Below are the code and all the weights of a small trained network. Each question names an input and a class and asks about switching units off, where a switched-off unit gives its printed mean instead of its output.

import numpy as np


def w(rows, s, z=0):
    codes = np.array(rows[::2]) - 128.0
    scale = np.full(codes.shape[1], s)
    scale[-1] = z or s
    return codes * scale


def norm(h):
    return h / np.sqrt((h * h).mean(-1, keepdims=True) + 1e-5)


def f(y):
    return y / 2 * (1 + np.tanh(0.7978845608 * (y + 0.044715 * y**3)))


def log_softmax(a):
    a = a - a.max(-1, keepdims=True)
    return a - np.log(np.exp(a).sum(-1, keepdims=True))


def net(x, mask):
    res = np.array(x, float).reshape(1, 6) / 4 @ E
    u = 0
    for l in range(2):
        y = f(norm(res) @ A[l][:, :-1].T + A[l][:, -1])
        res = res + np.where(mask[u : u + 5], y, B[l][:, -1]) @ B[l][:, :-1]
        u += 5
    return log_softmax(norm(res)[-1] @ U[:, :-1].T + U[:, -1])


A, B = {}, {}
E = w([
[129,127,127],'x0',
[126,127,129],'x1',
[82,172,174],'x2',
[67,151,1],'x3',
[189,120,90],'x4',
[127,127,129],'x5',
],0.0042)
A[0] = w([
[123,85,87,24],'0.n1',
[50,170,70,174],'0.n2',
[163,255,193,6],'0.n3',
[77,13,216,59],'0.n4',
[137,5,164,95],'0.n5',
],0.009,0.0019)
B[0] = w([
[98,133,59,133],'0.n1',
[151,46,170,254],'0.n2',
[139,146,61,172],'0.n3',
[119,178,9,210],'0.n4',
[201,157,218,195],'0.n5',
],0.011,0.0034)
A[1] = w([
[92,82,184,137],'1.n1',
[150,85,117,86],'1.n2',
[48,212,166,5],'1.n3',
[10,128,244,71],'1.n4',
[122,208,171,54],'1.n5',
],0.012,0.0022)
B[1] = w([
[116,61,175,254],'1.n1',
[62,107,132,236],'1.n2',
[130,7,72,158],'1.n3',
[81,250,134,210],'1.n4',
[110,155,49,229],'1.n5',
],0.017,0.0018)
U = w([
[194,233,83,167],'0',
[100,80,20,173],'1',
[67,25,190,198],'2',
[24,191,226,6],'3',
[245,119,216,7],'4',
],0.011,0.0022)

Each question gives the input, the list of numbers given to net, and the class t.
The units are the neurons (one row each of A and B). Each row of codes is followed by its name. A weight is (code - 128) times the scale printed after its matrix; where a second scale follows, it is the last column's (A, B and U).
mask holds one flag per neuron, layer by layer. A switched-off neuron (its flag False) gives its mean, the last column of its row in B, instead of its output. The means were averaged over made-up inputs and are rounded, as every weight is.
A unit's drop is (log p(t) with every unit on - log p(t) with that unit switched off) / (log p(t) with every unit on - log p(t) with every unit switched off).
The circuit of an input: a set's keep is (log p(t) with only the set's units on - log p(t) with every unit switched off) / (log p(t) with every unit on - log p(t) with every unit switched off). Starting from all 10 units, units are removed one at a time, each time the one whose removal leaves the highest keep (on an exact tie, the one counted first), for as long as the keep stays at least 0.8.
circuit, biggest first: the units of the circuit, biggest drop first
unit that matters most: the unit with the biggest drop
top k neurons in layer l: the k neurons of layer l with the biggest drops, biggest first
drop of u: that unit's drop, to one decimal
input [-8,-2,5,0,-1,0], class 1: top 2 neurons in layer 1 => (1.n4, 1.n1)
input [-6,-4,2,-2,7,3], class 0: top 2 neurons in layer 1 => (1.n1, 1.n3)
input [3,-3,1,-5,-5,6], class 1: unit that matters most => 0.n2
input [2,-5,-3,6,-1,-5], class 2: circuit, biggest first => (0.n2, 0.n4)
input [-6,5,3,0,-1,-8], class 1: top 4 neurons in layer 0 => (0.n5, 0.n3, 0.n2, 0.n4)
input [-6,5,0,0,-6,3], class 0: top 2 neurons in layer 1 => (1.n1, 1.n2)
input [-2,6,3,8,8,-2], class 2: top 2 neurons in layer 0 => (0.n2, 0.n4)
input [2,-2,1,-4,-4,8], class 1: circuit, biggest first => (0.n2, 1.n3)
input [5,-7,-7,-8,-7,-4], class 0: circuit, biggest first => (0.n4, 0.n2)
input [-8,-2,-1,0,5,-3], class 4: top 2 neurons in layer 1 => (1.n5, 1.n4)
input [5,-1,7,-3,1,7], class 0: top 2 neurons in layer 0 => (0.n3, 0.n4)
input [1,-4,-6,0,-6,-1], class 0: top 2 neurons in layer 0 => (0.n5, 0.n4)
input [-1,2,-5,-1,7,-6], class 4: top 2 neurons in layer 1 => (1.n5, 1.n1)
input [-5,5,-5,-2,4,8], class 4: circuit, biggest first => (0.n5)
input [1,-7,-4,0,4,-8], class 4: top 2 neurons in layer 0 => (0.n4, 0.n2)
input [-1,7,-5,8,-2,2], class 2: top 2 neurons in layer 0 => (0.n2, 0.n4)
input [-4,-6,0,8,-1,-6], class 2: drop of 0.n4 => 0.2
input [1,-3,6,-5,6,6], class 0: drop of 0.n2 => 0.1
input [8,-5,3,-6,-8,4], class 1: drop of 1.n3 => 0.2
input [-5,2,8,-2,1,4], class 0: circuit, biggest first => (0.n3)
